The symbols move the points like this.
state | x l t g i n
CM | GG QS - QR RT ML
HL | ML SL - GG SG LQ
MC | SL FC ML QS HQ TM
SJ | RQ ZJ BM PC TZ RZ
QS | SR LF CM GR JF MC
TQ | LC - PG NL JN DS
PF | RF JQ - HM DT HB
PG | TZ TQ GB CZ QJ QN
JM | NL - JQ MJ FG LC
GG | CM SR - CQ ZC HL
CQ | QR DG - LQ BM GG
DZ | DT GM - ZM BD LH
LC | TQ - TZ JM ZB BG
ZH | NH MT - FS RF MQ
JJ | HR QN - GB ZQ CP
ZT | NQ - MT TR NL SB
ML | HL MC - CM FS BD
HB | GB TZ - PF MG HR
DS | BG - QN TQ GF BL
ZB | JN - TB FG ZZ LT
QR | CQ GR - BD MQ CM
HQ | GJ TR FS JF BN MT
SG | FS GJ - ZC HM NH
LT | GF - GD ZB HZ PQ
CD | ZQ GD - MG GG JC
HR | JJ BT - HB CD HM
LZ | GD GF ZQ QJ QS MZ
RF | PF CZ - CP DZ GB
MQ | BM RQ - ZH GB RT
JF | RZ TD RT RQ QN HQ
NL | JM - CZ BL ZL TQ
PP | GM FG DT TH ZN TB
RQ | SJ SB MQ MT PG JF
BN | NZ BL CP QN MZ CZ
HM | CP NZ - HR JC PF
TZ | PG LC HB JQ TB BT
PC | MT NQ NH GJ JQ SJ
BD | LQ TM - ML ZH QR
DT | DZ PP - JC LQ MG
CP | HM BN - JJ ZM RF
RT | ZC JF - MQ JJ FS
ZC | RT RZ - BM HR SG
LH | MG QJ - DZ QR ZQ
TH | MZ PQ JC GD SL PP
FG | ZL - PP PQ PJ ZB
TR | FF - HQ TD BL ZT
ZG | ZZ - GR LP SB LF
FS | SG HQ - RT CP ZH
PJ | LP - ZN HN NQ ZZ
GF | LT - LZ JN LF NT
TD | LB - JF SB DS TR
ZQ | CD LZ - LH CM ZM
GM | PP ZL DZ MZ TM QJ
ZM | JC MZ - ZQ ML DZ
GR | DG ZG QR TM RQ QS
FC | HN - MC LF TR LP
NT | PQ - MZ GF FC ZL
MG | LH TB - DT CQ CD
ZZ | ZG - DG PJ ZJ HZ
QJ | TB JN LH GM GR LZ
MT | PC ZT ZH HQ CZ RQ
NQ | ZT - PC FF JM ZJ
JC | ZM TH - CD HL DT
SB | ZJ - RQ ZT TQ TD
MJ | BL - NZ BG PQ JM
GD | LZ LT CD TB SR TH
TM | ZN LP BD MC MT GR
BL | MJ - BN DS NT NL
GJ | HQ FF SG RZ NZ PC
JN | ZB - QJ ZL ZG GF
BM | MQ SJ - NH HB ZC
LB | TD - RZ ZJ BG FF
BG | DS - BT LC LT MJ
QN | BT DS JJ PG LZ BN
ZL | FG - GM NT LP JN
RZ | JF LB ZC SJ BT GJ
BT | QN BG HR TZ GD NZ
SR | QS HZ GG DG RZ SL
LQ | BD ZN - HL NH CQ
ZJ | SB - SJ NQ LC LB
GB | HB PG - RF LH JJ
LF | HZ - QS ZG TD FC
JQ | CZ JM PF NZ PP TZ
DG | GR ZZ CQ ZN SJ SR
SL | MC HN HL SR GJ ZN
FF | TR - GJ LB MJ NQ
TB | QJ ZB MG PP DG GD
HZ | LF - SR ZZ LB HN
NH | ZH PC - SG PF BM
CZ | JQ NL RF BN GM PG
PQ | NT - TH LT HN FG
NZ | BN MJ HM BT TH JQ
ZN | TM PJ LQ SL PC DG
HN | FC - SL HZ FF PJ
LP | PJ - TM FC ZT ZG
MZ | TH NT ZM LZ MC GM

The rows follow the links: the fewer symbols apart two points are, the more alike their rows tend to be.

Each row is also shifted at random along 10 hidden directions that mean nothing.

Some points, each with a row of numbers:
RT
-1290 -35 110 456 195 -391 -166 -184 217 9 405 39 -91 535 -402 -250 -319 839 -229 9 286 76 356 -33 -57 352 -50 296 -137 114 492 -98 -46 455 -472 -311 321 571 165 -702 -222 277 373 128 -38
ZG
-451 -30 146 -318 -233 -339 28 244 474 -217 -354 314 2 -13 -62 -124 43 81 125 53 -348 147 -440 -143 226 -92 223 -614 29 213 182 109 -211 411 -218 704 -73 -332 -48 -420 -295 -10 -338 -22 79
LB
-331 29 -152 299 393 53 -124 -123 95 -286 492 -279 230 91 108 49 -410 49 -441 133 -57 -223 -419 439 -144 -497 -249 -185 522 46 -68 -612 -121 35 -379 -833 -80 502 -142 -348 -77 -365 492 597 351
HZ
142 13 -287 297 64 160 154 -49 -95 -180 -59 18 134 89 172 -23 -377 -184 -219 363 -89 308 62 107 -22 -269 -77 -388 173 -138 -165 -135 -390 -13 -88 -119 4 -68 -58 -411 -20 -543 345 63 -2
HL
-238 -185 71 -303 -487 103 388 -173 -216 344 -369 224 -265 39 83 54 409 -355 251 50 72 272 71 -141 -8 259 10 340 -644 35 55 391 12 81 515 580 114 -672 -81 37 150 -9 -352 -341 -359
RF
-115 118 388 -172 -250 -180 -409 -135 228 123 -108 -62 305 -338 -11 218 -50 -108 3 -101 -186 -384 -616 -319 -157 -225 -152 -226 209 155 -257 173 206 -264 -59 -18 -385 314 -5 35 -17 15 -439 -147 127
MJ
262 71 -248 -152 206 202 50 210 -653 198 -290 304 49 166 -47 -297 -157 128 -93 438 -61 72 912 347 -211 -42 -22 192 40 -390 67 66 -103 -74 166 99 -18 -124 -172 198 324 -146 422 -160 -242
GG
-326 235 -137 -154 -405 -103 96 -117 510 -48 -270 170 -282 443 -172 220 113 -202 133 86 80 545 -182 -502 336 442 173 -152 -661 -23 98 -30 -185 449 -211 168 131 69 244 -722 -284 142 254 105 45
NT
80 383 114 -26 36 16 -141 144 147 -179 166 -38 28 22 -199 241 224 394 -560 -439 -180 126 -726 -174 15 -41 -52 51 462 231 -304 -283 -131 -108 -660 -160 -254 508 20 -164 173 76 78 114 166
ZN
132 157 -11 -333 96 129 -284 -79 -503 287 -18 163 -330 -211 -194 223 97 105 -23 -182 166 -483 327 21 -414 170 -61 -25 387 -394 -199 -210 294 -160 11 8 -141 -116 21 513 115 157 77 1 10
GM
-144 -3 191 121 -115 -152 -167 -52 226 207 456 -244 -295 -281 -36 -77 4 306 -35 -167 142 -96 -563 -249 -29 -28 158 -160 376 141 325 25 231 -235 -234 -181 -4 298 -183 95 66 -9 -177 216 26
MC
-619 -220 87 246 354 195 -63 92 -504 -174 112 -97 2 256 -209 -104 -89 119 -49 -105 245 152 636 394 19 61 84 80 52 -63 -55 160 124 128 -60 -98 426 -76 189 554 148 182 -99 -182 -165
JQ
-41 31 148 -724 48 79 -317 59 393 24 -268 102 118 40 20 73 283 -115 459 10 -193 -335 -517 101 43 -172 62 -342 184 -57 -225 -229 383 47 49 412 -253 -37 -57 116 -124 487 -292 96 156
TM
-398 27 286 -626 -38 -267 -292 81 339 -318 -132 7 -178 100 -287 229 114 -130 -37 -281 -58 -90 -870 199 219 -107 129 -426 348 148 -273 -194 335 367 -506 -58 -8 -131 100 -24 -214 62 -225 401 404
HR
-59 258 -80 -213 -79 122 79 -72 -70 240 -280 -41 31 -241 34 219 -19 -292 98 130 71 -126 122 -457 -279 153 -145 204 -254 -136 -264 336 -71 -214 168 -243 -425 198 162 141 149 -87 84 -286 33
QS
662 -126 -40 -95 582 28 -103 94 -220 -409 -89 -246 -104 -348 -168 83 -103 -287 -26 -180 348 -134 127 708 -111 -381 -178 -206 446 125 -589 -39 204 -39 257 -313 174 -361 266 873 -105 77 -144 127 277
FS
199 -113 170 216 -435 -116 357 -236 146 201 310 -254 -365 87 20 37 639 182 -41 -551 201 173 52 -44 387 333 -150 793 -641 263 440 -5 58 -158 418 40 213 -18 -64 48 103 362 -70 12 -177
FC
-600 124 164 223 135 -76 -170 91 -87 -205 46 11 -85 61 -220 47 -30 316 -267 -127 -33 167 138 -48 190 17 -23 -115 205 -20 13 -80 -190 -72 -378 -203 42 311 119 125 206 179 188 -40 -91
ML
24 133 289 52 353 4 -372 -79 -117 -192 138 -64 -128 154 -373 266 175 323 -273 -487 304 1 200 104 -20 307 -121 199 142 -49 -248 -133 26 125 -302 -384 146 327 411 319 -40 656 69 -3 88
HQ
-872 -390 211 50 -294 -368 113 -322 225 384 7 -144 -368 -372 51 -496 -100 125 203 276 180 -37 360 105 70 -175 -85 -382 252 100 502 301 307 -389 574 524 248 -258 -347 -112 126 -110 -309 -28 -277
GB
1098 -249 4 422 349 -5 -62 -13 -155 -307 192 -270 195 133 50 -107 -291 -134 116 99 126 -1 420 540 19 -203 -61 174 -154 76 -59 11 57 11 166 -476 263 80 166 240 -167 -53 74 100 157
ZM
-73 35 187 -181 -46 -153 -196 -164 209 85 -323 118 -213 110 -269 -19 25 284 144 69 307 291 504 -303 104 364 28 -262 -271 -39 74 319 -5 -61 -61 269 103 138 211 116 40 573 -69 -335 -215
CQ
-26 -13 30 -127 -274 -16 34 -145 295 -28 -175 159 159 -53 168 279 285 -315 241 -151 -66 -17 -459 -380 -83 182 -56 -83 -265 33 -216 97 -83 218 43 435 -89 -260 73 -144 -306 189 -434 -137 17
SB
-278 -142 -70 180 -328 -432 246 79 -134 452 -38 97 -372 -524 -5 -282 -87 213 -178 161 -55 -228 289 -316 -120 -80 -40 47 -28 20 520 230 -107 -229 274 312 -178 -183 -306 -161 222 -517 104 -111 -126
MQ
265 46 66 284 -30 -96 -195 61 -95 -212 -50 -297 -243 -3 -268 260 -357 -488 -23 11 168 -31 420 45 164 70 35 82 -358 -48 -4 112 -106 -89 -30 -759 65 213 231 196 -102 -159 433 182 328
BL
196 -393 171 138 267 11 7 -106 523 -432 254 -288 430 176 285 -285 -26 106 -100 72 -242 124 -635 794 226 -778 -75 -430 600 478 -4 -396 53 -4 -64 51 116 65 -209 -244 -53 139 -280 402 146

From each start, follow one symbol. Which point do you reach?
Answers are names.
---
-625 -250 225 596 -520 -76 -13 -394 -65 121 416 -136 204 -80 240 13 -133 -130 -119 2 -102 -33 -224 -250 4 -176 -173 211 -256 305 288 217 -47 -309 124 -136 131 94 -104 -381 -70 -521 -352 -10 -333
n	MQ
---
889 8 -104 -241 245 86 -47 -252 390 276 91 -100 -463 -253 -98 -39 388 419 -19 -307 454 -157 40 209 -164 31 -107 -167 660 -214 -15 -444 257 -298 201 234 68 113 -97 265 112 813 68 68 -29
i	SL
---
-51 -15 100 -214 349 -192 0 9 -141 -41 269 -32 71 153 -229 -75 190 428 -256 -435 79 -220 -433 282 -399 -57 -239 936 -110 463 -90 -29 273 497 -176 -303 -58 49 109 -21 16 69 -60 255 199
l	QN
---
-510 76 -16 30 45 434 231 273 -562 -303 -91 0 -34 312 39 164 221 -469 3 -8 -63 333 213 7 213 177 261 327 -442 -186 -176 123 -251 41 -52 -281 71 -222 126 629 254 21 98 -266 -39
g	HZ
---
-424 -278 139 258 322 -66 9 7 237 -312 251 -304 66 -255 65 -64 -74 -17 111 -182 95 18 -116 463 109 -258 -43 -24 190 227 -58 -72 224 -23 235 -242 119 -77 164 271 -127 50 -142 196 288
n	HQ
---
-80 276 -115 -63 54 -31 -19 65 -15 178 59 166 -379 263 -212 106 322 661 -286 -197 107 78 564 1 157 399 95 259 -50 -302 391 -490 -158 -31 -105 -19 -47 376 -41 -223 133 590 656 136 8
x	TR
---
183 -68 -123 -225 -44 -112 70 -116 -147 186 70 178 35 213 -153 -149 -159 49 70 228 -81 -153 -65 41 -362 32 -59 322 -228 -9 113 -24 138 429 -103 16 0 -66 -170 -517 -63 -369 186 241 59
g	PF
---
59 133 9 267 155 16 -415 -20 118 -120 -218 22 169 157 -93 242 -214 -125 189 -50 0 -149 544 -148 -1 291 -3 -27 -253 -279 -119 -127 -147 89 -35 -261 -55 440 335 163 -321 358 206 -121 85
i	HB
---
-90 -89 195 68 14 -137 -178 78 167 -369 -396 90 -32 66 -99 125 -2 -281 488 -38 208 190 458 -208 259 357 233 -231 -498 -72 -58 367 -65 223 166 149 142 -178 420 502 -284 529 -242 -344 59
i	MQ
---
359 -26 -214 244 47 277 283 -199 492 72 129 -82 234 -44 378 -35 243 111 214 -209 142 250 -364 -76 129 39 -34 -86 118 86 -98 -119 -112 11 221 381 158 26 7 -204 -112 190 -322 -75 -132
g	TB
---
114 -145 -20 86 -50 144 189 -47 -110 205 551 -344 21 -508 431 -32 177 -321 193 -238 -40 -506 -632 39 -327 -246 -96 585 173 155 62 -79 193 -293 325 -418 -215 -204 -283 411 159 -362 -161 136 156
g	JQ
---
31 -61 255 -374 -377 -166 69 -175 162 269 -180 113 140 -126 8 19 353 -25 -55 -99 -120 -52 -646 -130 -131 -199 -212 282 -78 443 -167 225 238 -44 198 465 -207 -209 -196 -170 52 -81 -581 -73 -129
l	BN
---
517 130 -127 275 125 202 399 319 -427 11 98 -3 118 -281 166 -120 132 179 -199 -256 -73 70 122 38 -145 5 -92 521 -115 177 -91 209 -162 -62 47 151 -21 -300 -3 308 266 -200 -151 -309 -191
t	LZ
---
-40 52 -73 -489 133 42 285 250 148 -91 117 -167 -184 2 126 -47 268 -59 4 32 -81 -134 -551 280 -83 -255 46 282 139 230 17 -286 40 196 30 -334 -197 -175 -172 54 47 18 259 360 407
t	BT
---
-503 -311 222 -263 143 188 -168 -27 -75 -161 177 -77 146 30 145 109 144 -341 374 -163 -35 -356 -279 407 -26 -173 90 39 75 -13 -180 -247 334 35 177 -124 -11 -208 -72 538 -157 279 -271 135 257
l	NQ
---
738 -425 31 36 641 263 -102 -323 -462 105 358 -40 49 1 11 -197 91 394 68 -137 469 -248 544 692 -644 -122 -375 220 494 -142 -148 -208 312 -13 403 -162 207 -149 -17 805 188 697 -77 -38 -111
n	DT
---
480 149 23 -563 7 32 -306 -11 371 16 -289 41 -345 -68 -119 79 85 -60 290 56 131 -87 -224 -95 122 166 242 -642 391 -348 -117 -266 232 -22 2 165 -118 97 -16 76 -38 414 -1 121 165
i	ZN
